Here is a tiny trained network, its code and every weight. The questions are about switching its units off for an input and a class, where a switched-off unit gives its printed mean instead of its output.

import numpy as np


def w(rows, s, z=0):
    codes = np.array(rows[::2]) - 128.0
    scale = np.full(codes.shape[1], s)
    scale[-1] = z or s
    return codes * scale


def f(y):
    return y / 2 * (1 + np.tanh(0.7978845608 * (y + 0.044715 * y**3)))


def log_softmax(a):
    a = a - a.max(-1, keepdims=True)
    return a - np.log(np.exp(a).sum(-1, keepdims=True))


def net(x, mask):
    res = np.array(x, float).reshape(1, 8) / 4 @ E
    y = f(res @ A[0][:, :-1].T + A[0][:, -1])
    res = res + np.where(mask, y, B[0][:, -1]) @ B[0][:, :-1]
    return log_softmax(res[-1] @ U[:, :-1].T + U[:, -1])


A, B = {}, {}
E = w([
[116,178,112,136,129,43,170,145,95,63,196,199],'x0',
[153,159,106,176,54,190,121,220,227,145,91,130],'x1',
[194,81,190,111,116,171,134,229,172,169,137,107],'x2',
[48,173,166,92,53,155,200,91,135,118,94,5],'x3',
[113,141,216,190,108,177,235,143,105,137,202,154],'x4',
[215,2,45,115,118,136,233,80,168,150,134,97],'x5',
[88,150,36,66,103,58,103,197,145,110,177,158],'x6',
[164,189,81,117,150,138,226,147,110,66,64,50],'x7',
],0.0091)
A[0] = w([
[169,66,151,151,128,144,67,159,188,184,162,177,252],'n0',
[94,220,20,109,114,65,83,233,160,79,134,165,116],'n1',
[252,61,118,128,126,122,216,213,175,120,142,113,135],'n2',
[70,169,222,99,192,79,71,144,76,144,188,204,145],'n3',
[77,91,74,54,146,49,144,27,114,115,160,142,167],'n4',
[232,88,74,206,203,100,66,156,125,143,129,249,137],'n5',
[174,62,27,41,190,68,53,57,104,118,54,60,151],'n6',
],0.012,0.0038)
B[0] = w([
[89,101,158,128,111,134,77,153,93,217,134,169,208],'n0',
[76,208,61,106,123,154,102,240,165,103,101,117,228],'n1',
[247,121,97,197,89,135,170,141,147,116,117,143,229],'n2',
[147,97,162,132,105,97,87,139,61,61,191,39,227],'n3',
[80,106,74,179,125,67,133,54,154,103,106,176,215],'n4',
[114,123,230,73,168,136,185,147,115,113,125,221,237],'n5',
[176,103,70,24,189,161,96,57,136,149,93,93,254],'n6',
],0.016,0.022)
U = w([
[116,73,188,143,72,176,63,160,171,248,136,95,103],'0',
[147,105,205,88,194,137,143,176,116,127,143,207,81],'1',
[100,190,84,92,134,139,101,226,165,91,139,113,254],'2',
[142,115,172,123,140,92,80,138,70,52,219,47,5],'3',
[255,95,117,172,90,162,179,179,186,151,132,126,137],'4',
[82,104,69,150,149,55,154,73,154,88,158,153,195],'5',
[189,103,111,35,205,171,98,76,155,150,89,71,98],'6',
[97,227,234,182,140,188,209,80,149,136,71,34,129],'7',
],0.0085,0.0014)

Each question gives the input, the list of numbers given to net, and the class t.
The units are the neurons (one row each of A and B). Each row of codes is followed by its name. A weight is (code - 128) times the scale printed after its matrix; where a second scale follows, it is the last column's (A, B and U).
mask holds one flag per neuron, in row order. A switched-off neuron (its flag False) gives its mean, the last column of its row in B, instead of its output. The means were averaged over made-up inputs and are rounded, as every weight is.
A unit's drop is (log p(t) with every unit on - log p(t) with that unit switched off) / (log p(t) with every unit on - log p(t) with every unit switched off).
The circuit of an input: a set's keep is (log p(t) with only the set's units on - log p(t) with every unit switched off) / (log p(t) with every unit on - log p(t) with every unit switched off). Starting from all 7 units, units are removed one at a time, each time the one whose removal leaves the highest keep (on an exact tie, the one counted first), for as long as the keep stays at least 0.8.
units of the circuit, in order: the units of the circuit, biggest drop first
top k neurons: the k neurons with the biggest drops, biggest first
drop of u: that unit's drop, to one decimal
input [4,7,-7,5,3,0,-8,-4], class 7: units of the circuit, in order : (n6, n0)
input [4,4,6,-8,-7,0,0,4], class 1: top neuron : (n5)
input [-8,1,-4,-2,3,-4,1,-5], class 0: top 2 neurons : (n0, n4)
input [5,2,2,-8,6,8,1,-1], class 1: top 2 neurons : (n5, n0)
input [-7,4,8,0,6,3,5,-6], class 0: top 2 neurons : (n0, n4)
input [-2,8,0,-3,-7,5,2,-3], class 1: top 2 neurons : (n5, n0)
input [-2,6,-2,5,0,-6,-8,4], class 7: top 2 neurons : (n6, n1)
input [2,1,-7,2,8,2,-7,-3], class 7: units of the circuit, in order : (n6, n0)
input [-6,6,3,-7,-1,6,1,-7], class 1: drop of n1 : 0.0
input [-2,-8,-4,-7,6,-2,7,-1], class 3: drop of n3 : 4.4
input [-4,-8,4,-4,4,-5,-5,-1], class 3: drop of n3 : 0.8
